Below is a small trained network, with its code and all its weights. Each question gives an input and a target symbol and asks what happens when units are switched off, that is, made to give their printed mean instead of their output.

import numpy as np


def w(rows, s, z=0):
    codes = np.array(rows[::2]) - 128.0
    scale = np.full(codes.shape[1], s)
    scale[-1] = z or s
    return codes * scale


def norm(h):
    return h / np.sqrt((h * h).mean(-1, keepdims=True) + 1e-5)


def f(y):
    return np.maximum(y, 0)


def softmax(a):
    e = np.exp(a - a.max(-1, keepdims=True))
    return e / e.sum(-1, keepdims=True)


def log_softmax(a):
    a = a - a.max(-1, keepdims=True)
    return a - np.log(np.exp(a).sum(-1, keepdims=True))


def net(x, mask):
    ids = ['βγζηθξπσφω'.index(c) for c in x.split()]
    T = len(ids)
    res = E[ids] + P[:T]
    u = 0
    for l in range(2):
        r = norm(res)
        for j in range(2):
            rows = slice(4 * j, 4 * j + 4)
            q, k, v = (r @ M[l][rows].T for M in (Q, K, V))
            z = softmax(np.where(np.tri(T) > 0, q @ k.T / 4**0.5, -1e9)) @ v
            o = O[l][rows]
            res = res + np.where(mask[u + j], z, o[:, -1]) @ o[:, :-1]
        u += 2
        y = f(norm(res) @ A[l][:, :-1].T + A[l][:, -1])
        res = res + np.where(mask[u : u + 8], y, B[l][:, -1]) @ B[l][:, :-1]
        u += 8
    return log_softmax(norm(res)[-1] @ U[:, :-1].T + U[:, -1])


Q, K, V, O, A, B = {}, {}, {}, {}, {}, {}
E = w([
[77,117,62,174,188,230,167,74],'β',
[28,120,182,81,116,195,195,76],'γ',
[179,163,83,94,155,140,255,115],'ζ',
[90,160,45,104,148,82,146,153],'η',
[176,208,153,88,158,184,85,120],'θ',
[102,126,88,50,134,151,45,138],'ξ',
[217,50,123,94,169,131,91,100],'π',
[89,76,149,119,174,57,155,141],'σ',
[183,122,175,135,148,120,151,211],'φ',
[166,84,107,132,83,120,90,208],'ω',
],0.0082)
P = w([
[86,104,56,211,197,200,108,119],'0',
[93,111,59,180,202,189,105,158],'1',
[94,112,72,167,196,173,115,170],'2',
[100,120,86,142,182,164,121,168],'3',
[121,115,85,136,165,148,121,161],'4',
[118,121,104,119,152,144,130,155],'5',
[130,116,110,105,145,129,134,148],'6',
[124,109,122,89,130,122,142,154],'7',
[139,126,139,79,124,108,139,148],'8',
[137,112,148,69,100,100,146,146],'9',
[153,121,162,56,88,88,140,142],'10',
[155,127,181,34,78,71,142,126],'11',
[163,127,187,26,54,67,153,129],'12',
[178,128,196,2,29,40,155,120],'13',
],0.005)
Q[0] = w([
[165,116,153,163,129,178,205,38],'0.h0',
[174,115,167,5,156,190,139,174],'0.h0',
[72,187,162,74,173,86,170,184],'0.h0',
[130,69,157,132,118,95,162,201],'0.h0',
[107,130,170,173,92,132,135,113],'0.h1',
[132,154,120,124,136,145,136,93],'0.h1',
[120,170,109,139,99,109,156,118],'0.h1',
[131,104,126,43,124,165,151,140],'0.h1',
],0.023)
K[0] = w([
[149,97,162,151,156,202,207,73],'0.h0',
[206,132,183,6,78,125,149,113],'0.h0',
[95,195,165,102,104,27,171,127],'0.h0',
[135,78,157,112,117,78,142,185],'0.h0',
[106,118,124,163,127,179,124,106],'0.h1',
[112,141,121,110,154,126,116,122],'0.h1',
[135,130,93,130,142,153,159,118],'0.h1',
[144,133,171,101,70,80,131,102],'0.h1',
],0.024)
V[0] = w([
[198,147,218,176,212,228,123,65],'0.h0',
[85,149,32,47,167,206,33,92],'0.h0',
[187,124,218,12,58,81,51,103],'0.h0',
[114,44,108,101,214,35,142,68],'0.h0',
[101,167,156,64,126,114,193,95],'0.h1',
[207,202,47,1,123,46,165,92],'0.h1',
[111,161,73,98,73,193,114,68],'0.h1',
[89,129,167,122,134,143,172,105],'0.h1',
],0.0099)
O[0] = w([
[210,169,190,141,202,224,151,51,143],'0.h0',
[66,144,28,65,179,183,23,115,255],'0.h0',
[148,40,232,53,121,131,39,147,42],'0.h0',
[69,43,127,162,176,71,132,40,155],'0.h0',
[64,76,147,82,132,151,190,128,104],'0.h1',
[125,94,95,95,186,169,236,254,180],'0.h1',
[141,122,126,82,25,184,150,129,44],'0.h1',
[92,103,155,102,99,146,132,86,90],'0.h1',
],0.0076,0.0059)
A[0] = w([
[192,174,243,223,130,124,159,140,40],'0.n0',
[221,149,116,55,113,162,79,129,252],'0.n1',
[104,202,204,51,118,179,128,90,152],'0.n2',
[157,180,126,188,115,143,125,108,34],'0.n3',
[188,131,117,187,54,93,89,195,142],'0.n4',
[192,190,153,84,113,164,111,150,111],'0.n5',
[209,93,162,122,188,152,93,83,93],'0.n6',
[112,122,113,150,138,11,165,132,101],'0.n7',
],0.012,0.0019)
B[0] = w([
[54,247,179,74,171,66,75,177,237],'0.n0',
[63,107,150,180,157,124,103,160,250],'0.n1',
[41,99,122,202,59,173,129,156,222],'0.n2',
[107,145,99,167,134,161,165,135,231],'0.n3',
[196,116,66,210,87,142,96,219,251],'0.n4',
[66,125,136,167,152,130,143,150,195],'0.n5',
[151,83,98,196,225,76,141,157,231],'0.n6',
[37,119,165,200,140,125,128,136,254],'0.n7',
],0.012,0.0048)
Q[1] = w([
[190,139,161,176,82,61,113,68],'1.h0',
[248,146,119,49,52,112,172,53],'1.h0',
[97,157,169,164,149,212,123,210],'1.h0',
[252,178,111,87,41,83,72,52],'1.h0',
[72,108,79,157,116,87,176,221],'1.h1',
[225,157,106,117,85,59,129,84],'1.h1',
[154,129,133,62,81,92,123,61],'1.h1',
[63,109,109,146,131,206,237,157],'1.h1',
],0.015)
K[1] = w([
[144,213,48,135,102,116,129,118],'1.h0',
[40,191,44,143,198,200,79,34],'1.h0',
[174,46,108,70,101,88,122,143],'1.h0',
[151,197,22,180,146,192,178,28],'1.h0',
[131,61,221,158,147,116,69,183],'1.h1',
[66,215,72,207,117,211,110,66],'1.h1',
[95,157,53,176,208,186,190,121],'1.h1',
[59,39,178,67,133,137,131,249],'1.h1',
],0.011)
V[1] = w([
[207,89,85,85,226,187,79,150],'1.h0',
[62,90,118,125,199,105,136,31],'1.h0',
[127,2,75,209,84,131,137,150],'1.h0',
[168,131,184,147,184,48,156,143],'1.h0',
[108,103,159,55,166,227,157,195],'1.h1',
[138,127,78,159,183,132,235,188],'1.h1',
[96,175,29,79,129,52,140,141],'1.h1',
[77,170,108,212,166,187,77,139],'1.h1',
],0.014)
O[1] = w([
[128,143,93,146,28,110,119,178,120],'1.h0',
[154,10,77,133,122,144,118,108,90],'1.h0',
[216,153,118,114,138,41,121,93,197],'1.h0',
[181,149,141,189,133,193,89,144,167],'1.h0',
[106,137,35,89,132,157,92,83,103],'1.h1',
[176,149,133,87,117,191,150,107,176],'1.h1',
[131,112,126,87,121,131,227,158,151],'1.h1',
[141,90,175,39,107,126,72,162,249],'1.h1',
],0.012,0.015)
A[1] = w([
[203,137,146,116,93,124,187,72,79],'1.n0',
[86,133,183,93,41,167,130,1,127],'1.n1',
[207,109,94,122,60,85,62,163,151],'1.n2',
[142,110,157,238,116,91,209,65,40],'1.n3',
[103,51,213,132,94,64,107,209,4],'1.n4',
[76,142,100,144,140,57,163,41,35],'1.n5',
[157,74,176,92,78,162,238,197,74],'1.n6',
[156,153,92,15,152,162,74,111,94],'1.n7',
],0.0097,0.0028)
B[1] = w([
[189,192,117,102,109,137,166,99,148],'1.n0',
[208,170,205,212,25,89,145,152,178],'1.n1',
[207,138,85,180,64,66,166,117,231],'1.n2',
[111,162,128,2,192,158,24,55,153],'1.n3',
[89,225,5,231,133,149,129,56,255],'1.n4',
[83,170,147,224,123,116,205,111,163],'1.n5',
[175,92,213,101,202,119,131,218,174],'1.n6',
[128,175,217,85,103,162,107,50,222],'1.n7',
],0.009,0.0058)
U = w([
[154,198,48,123,146,209,189,38,187],'β',
[115,116,197,135,17,169,170,67,197],'γ',
[177,88,149,41,152,148,238,184,6],'ζ',
[10,101,44,92,104,77,167,187,96],'η',
[59,130,179,188,177,242,79,185,130],'θ',
[117,129,118,3,107,146,14,108,89],'ξ',
[213,22,147,142,205,104,95,68,142],'π',
[39,100,147,193,138,65,136,25,27],'σ',
[153,240,195,132,140,42,120,160,236],'φ',
[213,106,56,203,49,122,89,175,75],'ω',
],0.0058,0.0015)

Each question gives the input, a string of symbols that net reads in full, and the target symbol t.
The units are the heads (4 rows each of Q, K, V and O) and the neurons (one row each of A and B). Each row of codes is followed by its name. A weight is (code - 128) times the scale printed after its matrix; where a second scale follows, it is the last column's (O, A, B and U).
mask holds one flag per unit, layer by layer, with each layer's heads first. A switched-off unit (its flag False) gives its mean, the last column of its rows in O or B, instead of its output. The means were averaged over made-up inputs and are rounded, as every weight is.
A unit's drop is (log p(t) with every unit on - log p(t) with that unit switched off) / (log p(t) with every unit on - log p(t) with every unit switched off).
The circuit of an input: a set's keep is (log p(t) with only the set's units on - log p(t) with every unit switched off) / (log p(t) with every unit on - log p(t) with every unit switched off). Starting from the 12 units with the biggest drops (on a tie, the unit counted first), units are removed one at a time, each time the one whose removal leaves the highest keep (on an exact tie, the one counted first), for as long as the keep stays at least 0.8.
circuit, biggest first: the units of the circuit, biggest drop first
most important unit: the unit with the biggest drop
top k neurons: the k neurons with the biggest drops, biggest first
top k neurons in layer l: the k neurons of layer l with the biggest drops, biggest first
heads that matter: for each layer, one digit per head in row order, 1 if its drop is at least 0.15 and else 0, layers parted by /
input β θ ω θ ζ η β φ φ β β β π ω, target ω: most important unit : 0.h0
input γ ξ ξ σ θ φ ω β γ π σ ζ, target π: heads that matter : 11 / 10
input β ω π σ η ζ β β π θ, target ω: heads that matter : 10 / 10
input φ π ξ π β γ γ ω ξ β σ σ, target σ: circuit, biggest first : [0.h0 1.n4]
input γ φ γ σ η γ θ β β ω β η ξ, target η: circuit, biggest first : [0.h1 0.h0 1.h1]
input ω ω β φ ω π φ ω θ φ β σ, target θ: top 2 neurons : [0.n4 0.n0]
input β β β ω ζ ω π φ β φ η π, target π: heads that matter : 11 / 00
input γ β φ φ ζ ζ θ π ω β π β ζ, target ζ: top 2 neurons : [0.n6 1.n6]
input β φ β β ξ π γ η ω φ ζ φ ξ, target θ: heads that matter : 11 / 10
input φ ω π ω π ζ θ ζ ω ζ γ π η, target ω: top 2 neurons : [0.n4 0.n6]
input ω π η ω π σ γ σ φ σ, target θ: circuit, biggest first : [1.h0 0.h0 0.n0]
input β γ β φ ξ η β ω φ ξ π β, target ω: top 2 neurons in layer 0 : [0.n0 0.n6]
input φ γ ω θ σ φ θ π β η β β ξ, target η: circuit, biggest first : [0.h0 0.h1 1.h1]
input β σ θ γ π η η π ζ ξ π ζ, target ω: circuit, biggest first : [1.h0]
input ω ξ ζ β β η γ, target ζ: circuit, biggest first : [1.h1 0.h0]
input φ ζ ξ π φ η, target θ: circuit, biggest first : [0.h0 1.h0 0.n0]
input β σ ω π π β γ γ γ, target σ: heads that matter : 01 / 11
input ζ β β θ ζ, target ξ: heads that matter : 10 / 01
input ω β σ φ ζ φ ω η ζ π β, target ω: circuit, biggest first : [1.h0 0.h0 0.h1]
input β ω η θ ξ γ σ ζ ζ θ ξ, target ξ: circuit, biggest first : [0.h0]
input θ ω φ β π π η, target ω: circuit, biggest first : [1.h0 0.n6]
input ξ π β ζ β η γ φ ξ π ω γ, target γ: heads that matter : 01 / 00
input β π γ, target ω: top 2 neurons in layer 0 : [0.n2 0.n6]
input θ ξ ζ, target η: heads that matter : 10 / 10
input η θ β β η β γ γ φ θ θ ζ, target ξ: heads that matter : 11 / 01
input φ θ η ξ β β θ, target ξ: heads that matter : 01 / 11
input γ ω β φ β ω ξ σ φ θ, target θ: heads that matter : 10 / 00
input β φ π β η η ω η θ β ω θ γ π, target ω: heads that matter : 11 / 11
input ζ β φ γ φ β β ζ π γ γ, target ω: most important unit : 0.n2
